Here is a tiny trained network, its code and every weight. The questions are about switching its units off for an input and a class, where a switched-off unit gives its printed mean instead of its output.

import numpy as np


def w(rows, s, z=0):
    codes = np.array(rows[::2]) - 128.0
    scale = np.full(codes.shape[1], s)
    scale[-1] = z or s
    return codes * scale


def f(y):
    return np.maximum(y, 0)


def log_softmax(a):
    a = a - a.max(-1, keepdims=True)
    return a - np.log(np.exp(a).sum(-1, keepdims=True))


def net(x, mask):
    res = np.array(x, float).reshape(1, 3) / 4 @ E
    y = f(res @ A[0][:, :-1].T + A[0][:, -1])
    res = res + np.where(mask, y, B[0][:, -1]) @ B[0][:, :-1]
    return log_softmax(res[-1] @ U[:, :-1].T + U[:, -1])


A, B = {}, {}
E = w([
[161,89,59,149,185,128,164,111,124],'x0',
[107,215,145,194,161,71,137,144,141],'x1',
[5,117,91,118,109,95,191,148,176],'x2',
],0.015)
A[0] = w([
[176,80,158,138,102,136,94,59,53,45],'N1',
[71,93,92,93,72,120,124,113,189,28],'N2',
[137,204,161,163,178,64,105,192,214,61],'N3',
[75,171,204,60,91,167,175,144,199,98],'N4',
[101,114,100,135,73,118,209,144,254,67],'N5',
[190,132,127,111,130,153,57,131,83,35],'N6',
[195,47,174,95,151,203,173,157,169,43],'N7',
[89,101,108,163,88,67,207,152,136,39],'N8',
[195,163,168,169,130,96,79,105,135,57],'N9',
[126,146,43,120,144,136,197,38,184,105],'N10',
[131,78,44,123,197,99,131,161,152,4],'N11',
[214,120,110,79,102,170,43,99,100,43],'N12',
[141,69,82,89,124,156,182,148,43,31],'N13',
[135,66,10,96,202,187,137,121,111,96],'N14',
[58,178,156,253,181,82,150,127,147,37],'N15',
[92,117,184,103,62,134,94,168,72,11],'N16',
[94,46,88,39,61,176,112,88,201,99],'N17',
[138,130,220,91,104,143,143,196,144,85],'N18',
[112,107,115,165,67,126,126,110,190,54],'N19',
[175,102,134,177,163,136,145,114,127,61],'N20',
[115,58,177,21,62,158,77,88,41,36],'N21',
[190,132,88,141,219,162,140,57,126,122],'N22',
[109,86,105,64,16,187,156,123,192,94],'N23',
[51,89,101,124,138,79,168,172,132,27],'N24',
[53,209,204,44,32,157,99,94,175,77],'N25',
[93,63,109,65,73,96,180,138,146,129],'N26',
[97,148,200,69,63,164,32,146,50,120],'N27',
[109,98,106,60,99,139,208,187,142,99],'N28',
],0.0079,0.0048)
B[0] = w([
[102,142,178,40,83,140,44,88,107,206],'N1',
[109,153,172,64,78,158,51,107,54,200],'N2',
[69,104,131,222,95,169,120,45,154,229],'N3',
[113,57,105,111,104,119,178,137,105,217],'N4',
[78,176,156,47,118,119,76,160,88,241],'N5',
[36,199,165,51,116,120,91,145,64,207],'N6',
[44,152,165,192,85,176,159,101,122,200],'N7',
[77,136,144,68,144,137,97,129,52,213],'N8',
[36,185,198,43,129,145,88,122,85,202],'N9',
[173,67,149,106,56,66,195,171,98,207],'N10',
[175,93,82,140,16,63,195,253,70,182],'N11',
[59,196,188,32,147,156,77,135,78,237],'N12',
[123,128,167,213,71,186,130,130,127,190],'N13',
[162,32,93,161,76,50,218,152,135,240],'N14',
[113,115,157,179,33,227,133,52,144,254],'N15',
[191,112,48,130,103,64,226,204,93,171],'N16',
[37,135,126,205,99,206,120,44,181,252],'N17',
[135,43,153,152,121,79,241,172,99,175],'N18',
[67,130,217,74,36,107,155,144,67,155],'N19',
[77,104,147,99,130,155,132,199,81,166],'N20',
[121,139,109,252,104,177,104,65,142,240],'N21',
[151,27,121,100,49,100,213,225,107,220],'N22',
[98,165,93,219,113,195,173,106,237,230],'N23',
[70,206,205,56,85,108,97,164,41,222],'N24',
[230,48,76,159,111,34,133,229,94,242],'N25',
[56,143,201,37,151,143,81,108,94,234],'N26',
[221,15,45,155,114,2,195,175,138,241],'N27',
[64,147,201,69,163,124,68,107,39,211],'N28',
],0.0061,0.0089)
U = w([
[97,173,187,5,133,122,66,153,94,3],'0',
[160,62,115,148,107,52,195,212,108,15],'1',
[96,145,162,254,110,200,115,69,135,31],'2',
[123,99,144,111,132,104,129,137,136,234],'3',
],0.0092,0.0049)

Each question gives the input, the list of numbers given to net, and the class t.
The units are the neurons (one row each of A and B). Each row of codes is followed by its name. A weight is (code - 128) times the scale printed after its matrix; where a second scale follows, it is the last column's (A, B and U).
mask holds one flag per neuron, in row order. A switched-off neuron (its flag False) gives its mean, the last column of its row in B, instead of its output. The means were averaged over made-up inputs and are rounded, as every weight is.
A unit's drop is (log p(t) with every unit on - log p(t) with that unit switched off) / (log p(t) with every unit on - log p(t) with every unit switched off).
The circuit of an input: a set's keep is (log p(t) with only the set's units on - log p(t) with every unit switched off) / (log p(t) with every unit on - log p(t) with every unit switched off). Starting from the 12 units with the biggest drops (on a tie, the unit counted first), units are removed one at a time, each time the one whose removal leaves the highest keep (on an exact tie, the one counted first), for as long as the keep stays at least 0.8.
circuit, biggest first: the units of the circuit, biggest drop first
most important unit: the unit with the biggest drop
top k neurons: the k neurons with the biggest drops, biggest first
drop of u: that unit's drop, to one decimal
input [3,7,-7], class 0: most important unit : N9
input [-2,-8,5], class 2: top 2 neurons : [N17; N23]
input [3,7,6], class 2: top 4 neurons : [N15; N3; N12; N6]
input [-7,-8,7], class 2: top 3 neurons : [N17; N23; N21]
input [-4,-2,3], class 1: top 2 neurons : [N25; N12]
input [-2,-7,5], class 2: top 2 neurons : [N17; N23]
input [-8,-1,-7], class 1: top 2 neurons : [N27; N25]
input [5,0,-5], class 0: top 3 neurons : [N27; N12; N25]
input [-7,-2,6], class 1: top 4 neurons : [N25; N27; N16; N4]
input [-7,-5,-6], class 1: top 2 neurons : [N27; N16]
input [5,6,-6], class 0: top 4 neurons : [N9; N21; N17; N23]
input [4,-3,-5], class 0: top 2 neurons : [N12; N1]
input [-7,7,3], class 1: top 2 neurons : [N25; N17]
input [-5,-8,-5], class 2: circuit, biggest first : [N21]
input [2,5,7], class 0: drop of N3 : 0.0
input [-4,1,-3], class 1: drop of N26 : 0.1
input [-7,-5,-1], class 1: drop of N27 : 0.2
